Below are the code and all the weights of a small trained network. Each question names an input and a class and asks about switching units off, where a switched-off unit gives its printed mean instead of its output.

import numpy as np


def w(rows, s, z=0):
    codes = np.array(rows[::2]) - 128.0
    scale = np.full(codes.shape[1], s)
    scale[-1] = z or s
    return codes * scale


def f(y):
    return y / 2 * (1 + np.tanh(0.7978845608 * (y + 0.044715 * y**3)))


def log_softmax(a):
    a = a - a.max(-1, keepdims=True)
    return a - np.log(np.exp(a).sum(-1, keepdims=True))


def net(x, mask):
    res = np.array(x, float).reshape(1, 7) / 4 @ E
    y = f(res @ A[0][:, :-1].T + A[0][:, -1])
    res = res + np.where(mask, y, B[0][:, -1]) @ B[0][:, :-1]
    return log_softmax(res[-1] @ U[:, :-1].T + U[:, -1])


A, B = {}, {}
E = w([
[127,128,125,122,125,126],'x0',
[101,83,160,122,35,167],'x1',
[107,205,150,177,72,60],'x2',
[133,65,2,184,90,121],'x3',
[130,137,125,116,120,127],'x4',
[131,138,122,111,118,128],'x5',
[211,125,156,148,99,134],'x6',
],0.0084)
A[0] = w([
[69,110,120,134,104,146,65],'n0',
[198,148,102,102,168,115,189],'n1',
[130,100,85,177,116,166,75],'n2',
[136,75,112,87,170,218,125],'n3',
[133,89,86,201,144,113,222],'n4',
[88,90,169,156,58,135,110],'n5',
[119,163,122,148,119,74,63],'n6',
[117,164,137,160,105,93,43],'n7',
[143,106,119,108,149,176,49],'n8',
[103,90,65,127,132,85,52],'n9',
[88,180,150,207,70,92,80],'n10',
[120,102,78,164,117,135,119],'n11',
[6,136,98,94,144,116,129],'n12',
[120,147,160,104,143,134,45],'n13',
[101,109,151,128,79,155,58],'n14',
[147,124,115,101,124,148,51],'n15',
[218,129,138,140,108,128,57],'n16',
[163,141,111,149,184,94,47],'n17',
[150,176,82,162,172,92,181],'n18',
[104,113,180,95,133,116,49],'n19',
[133,172,133,142,200,111,218],'n20',
[151,82,117,89,161,152,44],'n21',
[132,96,151,119,72,161,232],'n22',
[210,114,152,139,91,117,100],'n23',
[124,134,47,155,64,142,18],'n24',
[136,141,182,78,149,144,79],'n25',
[104,114,138,137,75,169,47],'n26',
[89,160,119,106,96,173,253],'n27',
[83,128,198,123,152,115,86],'n28',
],0.014,0.0068)
B[0] = w([
[152,133,85,163,122,123,141],'n0',
[101,91,120,157,60,160,211],'n1',
[152,207,119,61,140,109,176],'n2',
[43,142,180,161,76,53,254],'n3',
[158,173,189,109,60,139,246],'n4',
[88,89,33,149,134,179,180],'n5',
[71,96,124,109,157,87,153],'n6',
[50,135,112,51,199,4,147],'n7',
[69,166,117,43,192,2,150],'n8',
[196,156,97,105,136,119,173],'n9',
[35,155,196,80,159,102,202],'n10',
[190,166,137,101,140,178,190],'n11',
[233,51,172,251,187,31,224],'n12',
[180,198,62,101,206,107,141],'n13',
[122,151,13,173,156,115,143],'n14',
[132,171,111,143,183,16,120],'n15',
[209,105,127,243,234,12,151],'n16',
[76,134,19,117,172,141,154],'n17',
[105,81,70,126,72,179,222],'n18',
[196,192,48,111,208,165,146],'n19',
[146,79,107,152,56,186,247],'n20',
[32,143,120,70,180,40,168],'n21',
[101,115,109,139,68,181,225],'n22',
[182,56,147,228,178,62,166],'n23',
[184,205,160,78,170,124,176],'n24',
[180,191,86,63,138,148,186],'n25',
[90,194,21,141,200,123,143],'n26',
[166,42,155,156,30,159,220],'n27',
[220,202,105,111,89,132,180],'n28',
],0.0084,0.0083)
U = w([
[220,79,129,239,219,45,87],'0',
[212,231,103,39,167,146,28],'1',
[6,158,140,62,176,37,64],'2',
[141,95,164,127,92,164,254],'3',
[136,102,164,134,89,162,217],'4',
[93,97,1,148,149,180,18],'5',
[140,108,185,140,98,168,200],'6',
],0.0097,0.0071)

Each question gives the input, the list of numbers given to net, and the class t.
The units are the neurons (one row each of A and B). Each row of codes is followed by its name. A weight is (code - 128) times the scale printed after its matrix; where a second scale follows, it is the last column's (A, B and U).
mask holds one flag per neuron, in row order. A switched-off neuron (its flag False) gives its mean, the last column of its row in B, instead of its output. The means were averaged over made-up inputs and are rounded, as every weight is.
A unit's drop is (log p(t) with every unit on - log p(t) with that unit switched off) / (log p(t) with every unit on - log p(t) with every unit switched off).
The circuit of an input: a set's keep is (log p(t) with only the set's units on - log p(t) with every unit switched off) / (log p(t) with every unit on - log p(t) with every unit switched off). Starting from the 12 units with the biggest drops (on a tie, the unit counted first), units are removed one at a time, each time the one whose removal leaves the highest keep (on an exact tie, the one counted first), for as long as the keep stays at least 0.8.
circuit, biggest first: the units of the circuit, biggest drop first
unit that matters most: the unit with the biggest drop
k most important neurons: the k neurons with the biggest drops, biggest first
drop when u is switched off: that unit's drop, to one decimal
input [5,-8,0,5,2,-1,-1], class 5: 2 most important neurons => n17, n18
input [0,-7,0,-4,4,-1,-4], class 5: circuit, biggest first => n4, n17, n18
input [-6,-4,7,-7,-5,4,0], class 1: unit that matters most => n28
input [2,-8,7,-6,6,-3,4], class 5: circuit, biggest first => n18, n17, n4
input [4,-4,6,3,-4,-2,-2], class 2: 4 most important neurons => n10, n7, n6, n27
input [-6,-6,-8,-2,-3,-2,2], class 2: circuit, biggest first => n21, n3
input [-1,1,7,-2,4,2,6], class 2: circuit, biggest first => n10, n7
input [1,6,-6,8,6,6,5], class 1: circuit, biggest first => n24, n2
input [-8,-5,4,1,3,4,-8], class 0: 2 most important neurons => n12, n22
input [1,8,-1,-8,3,-7,-6], class 1: 3 most important neurons => n28, n19, n25
input [4,3,6,3,-6,3,-4], class 2: 2 most important neurons => n10, n20
input [0,8,-7,8,0,6,8], class 0: 3 most important neurons => n23, n16, n3
input [-6,-8,-5,2,4,-5,-2], class 5: 3 most important neurons => n17, n18, n27
input [-1,8,-4,5,0,-6,-4], class 5: 2 most important neurons => n5, n26
input [5,-4,8,-2,1,-4,6], class 2: 2 most important neurons => n10, n7
input [-4,-8,1,-3,-6,5,0], class 5: unit that matters most => n17
input [-1,4,-7,8,-6,-1,7], class 1: circuit, biggest first => n2, n24
input [4,-2,-6,-8,-3,-5,-4], class 1: 4 most important neurons => n25, n28, n19, n13
input [-3,-1,6,-8,6,-1,-6], class 1: 2 most important neurons => n28, n25
input [4,-2,1,0,4,-4,-5], class 0: circuit, biggest first => n12
input [-1,7,-4,8,1,-7,8], class 0: 2 most important neurons => n23, n16
input [3,6,7,7,-1,-6,-7], class 0: 2 most important neurons => n12, n0
input [7,-6,-7,5,4,-4,6], class 2: drop when n3 is switched off => 0.3
input [5,-3,-4,-6,2,-6,0], class 1: drop when n19 is switched off => 0.2
input [3,3,8,0,-4,-5,4], class 2: drop when n7 is switched off => 0.1
input [7,7,-6,-2,-1,3,-7], class 0: drop when n1 is switched off => 0.1
input [-2,5,4,-2,-5,6,6], class 0: circuit, biggest first => n23
